Below is a small trained network, with its code and all its weights. Each question gives an input and a target symbol and asks what happens when units are switched off, that is, made to give their printed mean instead of their output.

import numpy as np


def w(rows, s, z=0):
    codes = np.array(rows[::2]) - 128.0
    scale = np.full(codes.shape[1], s)
    scale[-1] = z or s
    return codes * scale


def norm(h):
    return h / np.sqrt((h * h).mean(-1, keepdims=True) + 1e-5)


def f(y):
    return y / 2 * (1 + np.tanh(0.7978845608 * (y + 0.044715 * y**3)))


def softmax(a):
    e = np.exp(a - a.max(-1, keepdims=True))
    return e / e.sum(-1, keepdims=True)


def log_softmax(a):
    a = a - a.max(-1, keepdims=True)
    return a - np.log(np.exp(a).sum(-1, keepdims=True))


def net(x, mask):
    ids = ['ΓΔΘΛΠΣαβεζημξτφψ'.index(c) for c in x.split()]
    T = len(ids)
    res = E[ids] + P[:T]
    u = 0
    for l in range(2):
        r = norm(res)
        for j in range(2):
            rows = slice(4 * j, 4 * j + 4)
            q, k, v = (r @ M[l][rows].T for M in (Q, K, V))
            z = softmax(np.where(np.tri(T) > 0, q @ k.T / 4**0.5, -1e9)) @ v
            o = O[l][rows]
            res = res + np.where(mask[u + j], z, o[:, -1]) @ o[:, :-1]
        u += 2
        y = f(norm(res) @ A[l][:, :-1].T + A[l][:, -1])
        res = res + np.where(mask[u : u + 8], y, B[l][:, -1]) @ B[l][:, :-1]
        u += 8
    return log_softmax(norm(res)[-1] @ U[:, :-1].T + U[:, -1])


Q, K, V, O, A, B = {}, {}, {}, {}, {}, {}
E = w([
[99,109,99,111,139,102,92,126,183,132],'Γ',
[120,126,127,107,73,122,124,132,103,112],'Δ',
[148,196,69,77,171,61,104,127,134,86],'Θ',
[107,136,116,76,110,118,108,137,150,141],'Λ',
[107,127,117,88,80,108,110,149,132,115],'Π',
[85,125,210,169,99,84,149,141,145,139],'Σ',
[160,163,229,115,174,94,155,133,176,182],'α',
[109,105,122,94,81,122,125,116,138,127],'β',
[36,163,84,146,110,122,169,68,133,124],'ε',
[133,115,139,135,155,37,143,55,174,118],'ζ',
[130,184,157,162,159,157,88,237,82,117],'η',
[106,99,15,202,138,143,41,199,95,5],'μ',
[132,149,142,108,92,140,134,105,92,143],'ξ',
[151,120,95,25,85,203,152,132,100,111],'τ',
[110,134,111,98,143,119,99,111,161,155],'φ',
[226,101,151,113,129,90,121,103,78,95],'ψ',
],0.016)
P = w([
[158,181,118,183,82,111,35,70,130,149],'0',
[100,134,115,133,129,67,69,82,51,186],'1',
[172,156,57,199,63,76,126,122,114,226],'2',
[95,160,195,143,137,127,70,53,117,84],'3',
[195,190,111,209,61,142,130,83,197,127],'4',
[80,99,141,109,161,89,122,86,49,142],'5',
[187,128,44,179,93,112,199,132,130,183],'6',
[76,140,208,109,172,143,118,59,123,40],'7',
[186,155,101,170,110,170,204,100,209,71],'8',
[66,75,147,74,186,98,166,98,42,104],'9',
[171,95,45,137,133,121,253,138,133,122],'10',
[82,121,195,100,186,148,158,56,111,44],'11',
[163,119,104,152,148,179,234,86,187,35],'12',
],0.0068)
Q[0] = w([
[130,68,103,178,137,131,78,211,54,254],'L0H1',
[75,105,179,84,173,72,91,96,64,102],'L0H1',
[119,136,242,170,121,203,49,147,166,111],'L0H1',
[202,155,151,157,134,106,78,140,139,101],'L0H1',
[169,137,182,88,156,150,121,109,84,124],'L0H2',
[151,120,145,149,161,120,150,71,119,158],'L0H2',
[51,106,136,83,154,81,109,87,121,61],'L0H2',
[194,123,44,87,143,182,119,79,109,97],'L0H2',
],0.011)
K[0] = w([
[143,195,177,135,43,166,7,70,176,127],'L0H1',
[75,114,192,80,202,124,99,100,96,56],'L0H1',
[85,98,114,108,83,77,73,148,52,247],'L0H1',
[171,135,97,119,138,65,103,132,123,154],'L0H1',
[155,135,181,94,162,151,101,125,56,113],'L0H2',
[157,144,153,145,167,122,120,83,117,152],'L0H2',
[65,96,129,90,172,114,138,113,116,77],'L0H2',
[171,133,77,101,135,157,151,91,119,107],'L0H2',
],0.011)
V[0] = w([
[171,163,146,177,255,129,148,34,91,203],'L0H1',
[124,162,175,37,153,177,94,194,213,203],'L0H1',
[101,65,65,171,161,183,151,45,224,110],'L0H1',
[96,90,81,127,168,64,9,139,220,87],'L0H1',
[172,133,202,90,94,140,141,99,189,91],'L0H2',
[158,150,103,63,131,176,127,74,116,77],'L0H2',
[206,203,173,139,153,156,121,88,88,139],'L0H2',
[87,131,99,121,129,167,96,143,189,25],'L0H2',
],0.0046)
O[0] = w([
[202,187,82,147,157,130,148,58,2,192,55],'L0H1',
[66,218,91,145,170,131,170,66,215,33,78],'L0H1',
[154,194,234,201,86,153,106,76,113,171,84],'L0H1',
[185,176,173,76,146,248,123,116,184,22,254],'L0H1',
[108,49,109,159,136,123,144,144,32,158,158],'L0H2',
[134,124,53,84,108,93,174,153,131,198,206],'L0H2',
[93,76,99,93,94,47,135,238,154,65,74],'L0H2',
[141,160,104,116,155,105,158,127,82,232,149],'L0H2',
],0.0047,0.0027)
A[0] = w([
[165,141,167,170,211,85,124,135,166,102,49],'L0N1',
[118,127,110,109,102,142,140,142,112,80,254],'L0N2',
[168,134,182,160,123,106,123,144,79,173,203],'L0N3',
[101,143,96,140,113,28,167,60,122,147,56],'L0N4',
[51,177,111,167,141,162,127,107,129,158,221],'L0N5',
[146,158,151,160,253,101,97,167,174,187,88],'L0N6',
[167,70,215,101,131,192,95,173,172,115,95],'L0N7',
[115,144,112,93,150,154,104,126,156,215,125],'L0N8',
],0.0076,0.0026)
B[0] = w([
[153,126,143,43,61,93,107,147,95,152,151],'L0N1',
[90,128,70,122,151,132,91,80,199,170,253],'L0N2',
[78,126,130,99,102,115,126,126,175,38,168],'L0N3',
[132,168,184,199,131,115,127,97,124,135,204],'L0N4',
[104,95,85,198,81,147,213,108,29,118,197],'L0N5',
[99,156,133,2,86,127,126,189,133,173,146],'L0N6',
[67,161,118,145,122,39,184,162,75,219,167],'L0N7',
[126,102,126,143,60,117,109,130,114,69,195],'L0N8',
],0.0072,0.0036)
Q[1] = w([
[227,106,139,207,160,134,58,143,57,132],'L1H1',
[32,12,116,186,118,87,94,180,153,154],'L1H1',
[176,34,166,94,22,35,168,6,100,82],'L1H1',
[204,141,97,191,15,141,173,169,199,154],'L1H1',
[176,2,206,184,149,227,53,174,68,93],'L1H2',
[79,149,183,82,87,214,113,70,177,50],'L1H2',
[59,78,142,168,17,139,190,113,172,138],'L1H2',
[20,92,186,56,186,68,135,58,80,101],'L1H2',
],0.0074)
K[1] = w([
[194,150,165,132,60,32,47,104,95,121],'L1H1',
[54,41,114,147,70,95,103,199,113,128],'L1H1',
[165,93,174,163,182,88,255,136,106,99],'L1H1',
[207,143,94,210,61,150,187,182,208,148],'L1H1',
[106,185,111,213,115,129,53,138,64,78],'L1H2',
[121,135,153,128,148,233,150,86,129,112],'L1H2',
[123,68,114,173,115,176,249,134,128,155],'L1H2',
[46,93,152,72,223,130,149,104,54,141],'L1H2',
],0.0085)
V[1] = w([
[69,161,195,111,55,100,200,132,137,186],'L1H1',
[153,151,40,153,84,145,133,102,155,206],'L1H1',
[168,86,82,238,62,210,214,171,143,60],'L1H1',
[135,70,234,119,148,29,171,14,158,103],'L1H1',
[164,97,255,119,67,107,179,83,168,74],'L1H2',
[79,156,122,114,176,136,237,217,76,117],'L1H2',
[186,207,173,44,74,152,78,221,135,85],'L1H2',
[164,56,129,84,133,168,167,86,161,166],'L1H2',
],0.004)
O[1] = w([
[113,148,101,158,164,166,48,131,140,140,184],'L1H1',
[83,129,193,69,141,144,106,127,73,152,215],'L1H1',
[91,115,142,71,166,107,86,84,95,58,33],'L1H1',
[177,129,154,176,126,146,100,158,215,80,210],'L1H1',
[93,116,114,114,144,127,127,152,92,184,119],'L1H2',
[133,127,121,154,2,107,84,102,137,148,4],'L1H2',
[107,58,169,174,125,146,197,120,138,141,141],'L1H2',
[120,146,170,118,141,126,83,182,145,111,142],'L1H2',
],0.0061,0.0022)
A[1] = w([
[91,148,109,111,137,130,73,254,133,153,91],'L1N1',
[85,124,35,87,128,20,122,142,95,155,99],'L1N2',
[192,37,129,121,126,45,87,189,92,185,251],'L1N3',
[196,76,68,103,103,54,151,59,154,83,2],'L1N4',
[191,247,114,116,151,63,187,154,140,113,43],'L1N5',
[39,167,196,183,131,165,78,139,153,163,113],'L1N6',
[209,73,67,28,152,105,109,146,121,156,195],'L1N7',
[169,163,143,146,118,216,129,104,81,73,46],'L1N8',
],0.007,0.0024)
B[1] = w([
[90,75,155,156,174,218,88,66,25,158,179],'L1N1',
[169,164,171,147,177,83,100,152,169,157,240],'L1N2',
[142,95,191,86,172,169,172,25,184,39,216],'L1N3',
[120,156,144,90,254,161,128,151,25,101,184],'L1N4',
[54,110,124,103,201,48,47,106,107,166,178],'L1N5',
[170,151,117,144,133,92,196,206,85,58,180],'L1N6',
[140,68,36,173,28,73,196,167,73,126,253],'L1N7',
[185,68,106,128,142,92,107,169,134,235,140],'L1N8',
],0.0072,0.005)
U = w([
[220,124,132,150,109,149,101,202,186,176,252],'Γ',
[86,2,151,133,120,120,95,63,142,155,133],'Δ',
[117,153,56,109,196,19,106,161,120,175,107],'Θ',
[37,93,110,162,118,111,88,205,175,206,103],'Λ',
[192,167,119,67,147,203,123,67,96,207,142],'Π',
[89,117,162,193,81,49,137,228,151,55,94],'Σ',
[93,143,230,53,81,77,186,147,136,203,123],'α',
[60,176,105,75,127,159,157,98,199,86,153],'β',
[99,171,120,205,84,126,162,39,82,158,164],'ε',
[191,177,203,168,166,86,93,58,185,128,119],'ζ',
[87,146,176,118,176,205,106,199,45,141,187],'η',
[149,96,35,206,159,164,36,145,125,86,75],'μ',
[149,146,154,77,36,115,34,116,80,95,144],'ξ',
[130,82,47,82,29,122,181,185,104,163,106],'τ',
[191,224,158,95,133,175,196,183,103,152,142],'φ',
[222,122,135,80,159,144,190,120,60,27,52],'ψ',
],0.0088,0.0037)

Each question gives the input, a string of symbols that net reads in full, and the target symbol t.
The units are the heads (4 rows each of Q, K, V and O) and the neurons (one row each of A and B). Each row of codes is followed by its name. A weight is (code - 128) times the scale printed after its matrix; where a second scale follows, it is the last column's (O, A, B and U).
mask holds one flag per unit, layer by layer, with each layer's heads first. A switched-off unit (its flag False) gives its mean, the last column of its rows in O or B, instead of its output. The means were averaged over made-up inputs and are rounded, as every weight is.
A unit's drop is (log p(t) with every unit on - log p(t) with that unit switched off) / (log p(t) with every unit on - log p(t) with every unit switched off).
The circuit of an input: a set's keep is (log p(t) with only the set's units on - log p(t) with every unit switched off) / (log p(t) with every unit on - log p(t) with every unit switched off). Starting from the 12 units with the biggest drops (on a tie, the unit counted first), units are removed one at a time, each time the one whose removal leaves the highest keep (on an exact tie, the one counted first), for as long as the keep stays at least 0.8.
units of the circuit, in order: the units of the circuit, biggest drop first
unit that matters most: the unit with the biggest drop
top k neurons: the k neurons with the biggest drops, biggest first
top k neurons in layer l: the k neurons of layer l with the biggest drops, biggest first
which heads matter: for each layer, one digit per head in row order, 1 if its drop is at least 0.15 and else 0, layers parted by /
input Δ β Λ ξ μ Λ τ Λ Λ, target Σ: which heads matter : 10 / 00
input Θ Λ Λ Θ τ ε Δ φ, target ξ: which heads matter : 00 / 00
input Θ ε Λ Λ Σ Σ Λ Θ Δ φ Λ, target Δ: units of the circuit, in order : L0H1; L1N1; L1N3
input Λ Δ Σ Θ η Δ Λ Λ ψ Σ ζ, target ζ: units of the circuit, in order : L0N4; L1N7
input Θ Λ Θ Δ ψ Θ Λ Σ, target Σ: units of the circuit, in order : L1H1; L1N6
input Γ Λ α Σ Λ Θ Λ Λ α Δ Δ, target ε: units of the circuit, in order : L0H1; L0N4
input Λ Λ ε Δ Δ, target ξ: units of the circuit, in order : L0N5; L1H1
input Λ Λ Δ α Δ ψ Δ Λ, target ψ: which heads matter : 10 / 10
input Θ Δ Λ ψ Λ, target β: which heads matter : 10 / 00
input Π Λ Λ, target Λ: top 2 neurons : L0N7; L1N1
input ζ Λ Λ, target Γ: unit that matters most : L0H1
input Λ ε Λ Λ ε β τ τ η φ Λ, target Θ: units of the circuit, in order : L0H1; L1N2
input α Λ Λ Σ Λ ζ Λ Λ, target Γ: which heads matter : 10 / 10
input η ψ Θ Λ Λ φ Δ ε Δ Δ Π ζ Δ, target Λ: top neuron : L0N7
input Λ Λ Λ η ζ Λ β Λ Δ, target η: which heads matter : 10 / 10
input ε Λ η Δ Δ, target Θ: which heads matter : 10 / 00
input Θ Δ Θ β Σ Λ, target η: which heads matter : 10 / 10
input Θ Θ Λ Λ ψ Λ ε Λ Θ Σ Θ ξ, target μ: which heads matter : 11 / 11
input Δ α Δ Λ Θ Δ Θ ξ β, target τ: top 2 neurons : L1N7; L1N3
input β Θ φ Θ Λ Θ Δ Θ α ε Λ Δ Θ, target Θ: units of the circuit, in order : L1N5
input ψ ε Δ β Λ ψ Λ ε ψ β Λ Λ, target η: top 3 neurons : L1N1; L1N6; L0N7
input ε Θ Δ ψ Δ τ α, target α: top 2 neurons in layer 0 : L0N6; L0N7
input Π Δ Δ Δ, target Δ: top 2 neurons : L1N3; L1N1
input ψ Λ τ α Λ Θ Δ φ, target τ: which heads matter : 10 / 00
input μ Λ ε Θ Λ ξ φ Σ Λ, target Π: which heads matter : 10 / 10
input Δ Θ Λ Λ Λ η ε Δ Δ, target ξ: which heads matter : 10 / 00
input Θ Δ Λ Λ η Λ Δ Θ ε Λ Δ Π, target β: which heads matter : 10 / 00
input Λ ζ Λ Λ μ Δ α Λ ξ τ, target τ: which heads matter : 00 / 00
input ζ Δ Λ φ α Λ, target Π: top 2 neurons : L1N8; L1N7
input ε Λ Δ τ Λ Δ, target Σ: top 2 neurons : L1N6; L0N4
